Below is a small trained network, with its code and all its weights. Each question gives an input and a target symbol and asks what happens when units are switched off, that is, made to give their printed mean instead of their output.

import numpy as np


def w(rows, s, z=0):
    codes = np.array(rows[::2]) - 128.0
    scale = np.full(codes.shape[1], s)
    scale[-1] = z or s
    return codes * scale


def norm(h):
    return h / np.sqrt((h * h).mean(-1, keepdims=True) + 1e-5)


def f(y):
    return np.maximum(y, 0)


def softmax(a):
    e = np.exp(a - a.max(-1, keepdims=True))
    return e / e.sum(-1, keepdims=True)


def log_softmax(a):
    a = a - a.max(-1, keepdims=True)
    return a - np.log(np.exp(a).sum(-1, keepdims=True))


def net(x, mask):
    ids = ['ΘΨαδεζηξπστ'.index(c) for c in x.split()]
    T = len(ids)
    res = E[ids] + P[:T]
    r = norm(res)
    for j in range(2):
        rows = slice(3 * j, 3 * j + 3)
        q, k, v = (r @ M[0][rows].T for M in (Q, K, V))
        z = softmax(np.where(np.tri(T) > 0, q @ k.T / 3**0.5, -1e9)) @ v
        o = O[0][rows]
        res = res + np.where(mask[j], z, o[:, -1]) @ o[:, :-1]
    y = f(norm(res) @ A[0][:, :-1].T + A[0][:, -1])
    res = res + np.where(mask[2:14], y, B[0][:, -1]) @ B[0][:, :-1]
    return log_softmax(norm(res)[-1] @ U[:, :-1].T + U[:, -1])


Q, K, V, O, A, B = {}, {}, {}, {}, {}, {}
E = w([
[164,114,114,165,157],'Θ',
[137,130,142,73,84],'Ψ',
[155,120,126,132,120],'α',
[148,130,102,138,133],'δ',
[171,142,116,58,119],'ε',
[146,135,118,124,79],'ζ',
[127,123,118,80,152],'η',
[203,136,129,118,122],'ξ',
[157,171,93,66,208],'π',
[113,134,141,253,144],'σ',
[40,168,123,174,73],'τ',
],0.017)
P = w([
[150,124,141,112,82],'0',
[176,141,70,99,73],'1',
[92,70,212,155,103],'2',
[147,169,156,133,84],'3',
[131,114,11,123,100],'4',
[79,65,203,143,126],'5',
[144,197,169,151,93],'6',
[116,102,10,138,107],'7',
],0.013)
Q[0] = w([
[143,120,154,32,176],'H1',
[153,200,146,98,70],'H1',
[62,78,143,82,57],'H1',
[187,102,139,99,87],'H2',
[100,129,35,134,124],'H2',
[174,208,253,129,106],'H2',
],0.026)
K[0] = w([
[158,98,119,37,166],'H1',
[163,197,148,105,79],'H1',
[74,68,120,78,33],'H1',
[175,160,139,116,100],'H2',
[144,52,144,110,117],'H2',
[129,255,200,148,130],'H2',
],0.025)
V[0] = w([
[147,125,102,86,145],'H1',
[129,158,82,163,118],'H1',
[93,105,40,161,117],'H1',
[116,157,111,80,198],'H2',
[8,151,115,154,114],'H2',
[87,131,69,108,51],'H2',
],0.013)
O[0] = w([
[116,69,137,160,43,139],'H1',
[172,111,88,113,67,111],'H1',
[201,201,131,185,87,60],'H1',
[131,84,86,27,192,77],'H2',
[58,70,114,92,2,2],'H2',
[38,227,148,71,120,254],'H2',
],0.0074,0.006)
A[0] = w([
[190,113,186,112,167,84],'N1',
[228,143,44,83,119,47],'N2',
[140,77,11,176,178,178],'N3',
[198,179,52,87,130,55],'N4',
[73,41,151,151,85,12],'N5',
[85,65,115,196,120,73],'N6',
[146,194,4,124,95,82],'N7',
[148,87,212,164,127,4],'N8',
[146,148,115,61,86,128],'N9',
[82,105,183,168,193,25],'N10',
[112,99,54,106,144,134],'N11',
[75,50,121,169,173,79],'N12',
],0.016,0.0039)
B[0] = w([
[76,73,178,104,136,194],'N1',
[179,173,41,159,46,219],'N2',
[71,145,156,79,225,186],'N3',
[76,81,62,197,97,233],'N4',
[147,8,144,157,133,148],'N5',
[49,137,97,154,185,144],'N6',
[203,103,30,4,124,255],'N7',
[234,142,148,121,106,154],'N8',
[93,145,205,175,187,199],'N9',
[174,148,69,97,29,181],'N10',
[148,161,113,73,184,173],'N11',
[150,64,185,110,54,156],'N12',
],0.024,0.0092)
U = w([
[242,136,192,131,132,54],'Θ',
[186,7,120,211,114,15],'Ψ',
[117,61,158,22,172,77],'α',
[44,149,132,102,14,1],'δ',
[154,169,128,238,121,249],'ε',
[70,194,203,147,160,243],'ζ',
[55,117,67,92,168,235],'η',
[173,141,13,155,85,118],'ξ',
[164,237,148,89,117,84],'π',
[20,46,127,178,102,156],'σ',
[207,87,152,154,214,127],'τ',
],0.014,0.0031)

Each question gives the input, a string of symbols that net reads in full, and the target symbol t.
The units are the heads (3 rows each of Q, K, V and O) and the neurons (one row each of A and B). Each row of codes is followed by its name. A weight is (code - 128) times the scale printed after its matrix; where a second scale follows, it is the last column's (O, A, B and U).
mask holds one flag per unit, heads first, then neurons. A switched-off unit (its flag False) gives its mean, the last column of its rows in O or B, instead of its output. The means were averaged over made-up inputs and are rounded, as every weight is.
A unit's drop is (log p(t) with every unit on - log p(t) with that unit switched off) / (log p(t) with every unit on - log p(t) with every unit switched off).
The circuit of an input: a set's keep is (log p(t) with only the set's units on - log p(t) with every unit switched off) / (log p(t) with every unit on - log p(t) with every unit switched off). Starting from the 12 units with the biggest drops (on a tie, the unit counted first), units are removed one at a time, each time the one whose removal leaves the highest keep (on an exact tie, the one counted first), for as long as the keep stays at least 0.8.
circuit, biggest first: the units of the circuit, biggest drop first
most important unit: the unit with the biggest drop
top k neurons: the k neurons with the biggest drops, biggest first
heads that matter: for each layer, one digit per head in row order, 1 if its drop is at least 0.15 and else 0, layers parted by /
input π π Ψ, target α: circuit, biggest first => N2
input ζ α Ψ Ψ α σ τ σ, target η: top 3 neurons => N3; N2; N10
input Θ σ δ, target Ψ: top 2 neurons => N5; N7
input Ψ η δ, target δ: circuit, biggest first => N10; N7; N2
input σ π η, target Ψ: top 2 neurons => N5; N7
input Ψ η π ξ σ τ Ψ Ψ, target α: top 2 neurons => N2; N4
input δ Ψ ξ ξ Ψ Ψ, target Θ: circuit, biggest first => N8; H2
input σ η ξ, target Ψ: circuit, biggest first => H2; N5
input Ψ π α σ Ψ Θ, target Ψ: heads that matter => 01
input Ψ σ Ψ Ψ Ψ σ α, target Θ: heads that matter => 01
input σ η π ζ, target π: heads that matter => 01
input σ τ Ψ, target σ: top 2 neurons => N7; N5
input π ε ξ, target α: top 3 neurons => N1; N3; N4
input δ δ π δ δ σ ξ, target Ψ: circuit, biggest first => H2; N1; N7
input Ψ τ ξ, target σ: most important unit => H2
input δ π Ψ τ ε ε π, target η: heads that matter => 11
input η α Ψ, target δ: heads that matter => 11
input τ π η, target σ: heads that matter => 01
input Θ Θ Θ ζ ε ζ, target π: heads that matter => 11
input ζ ε Ψ τ Ψ π, target σ: circuit, biggest first => N7
input η η Θ, target δ: top 2 neurons => N10; N7
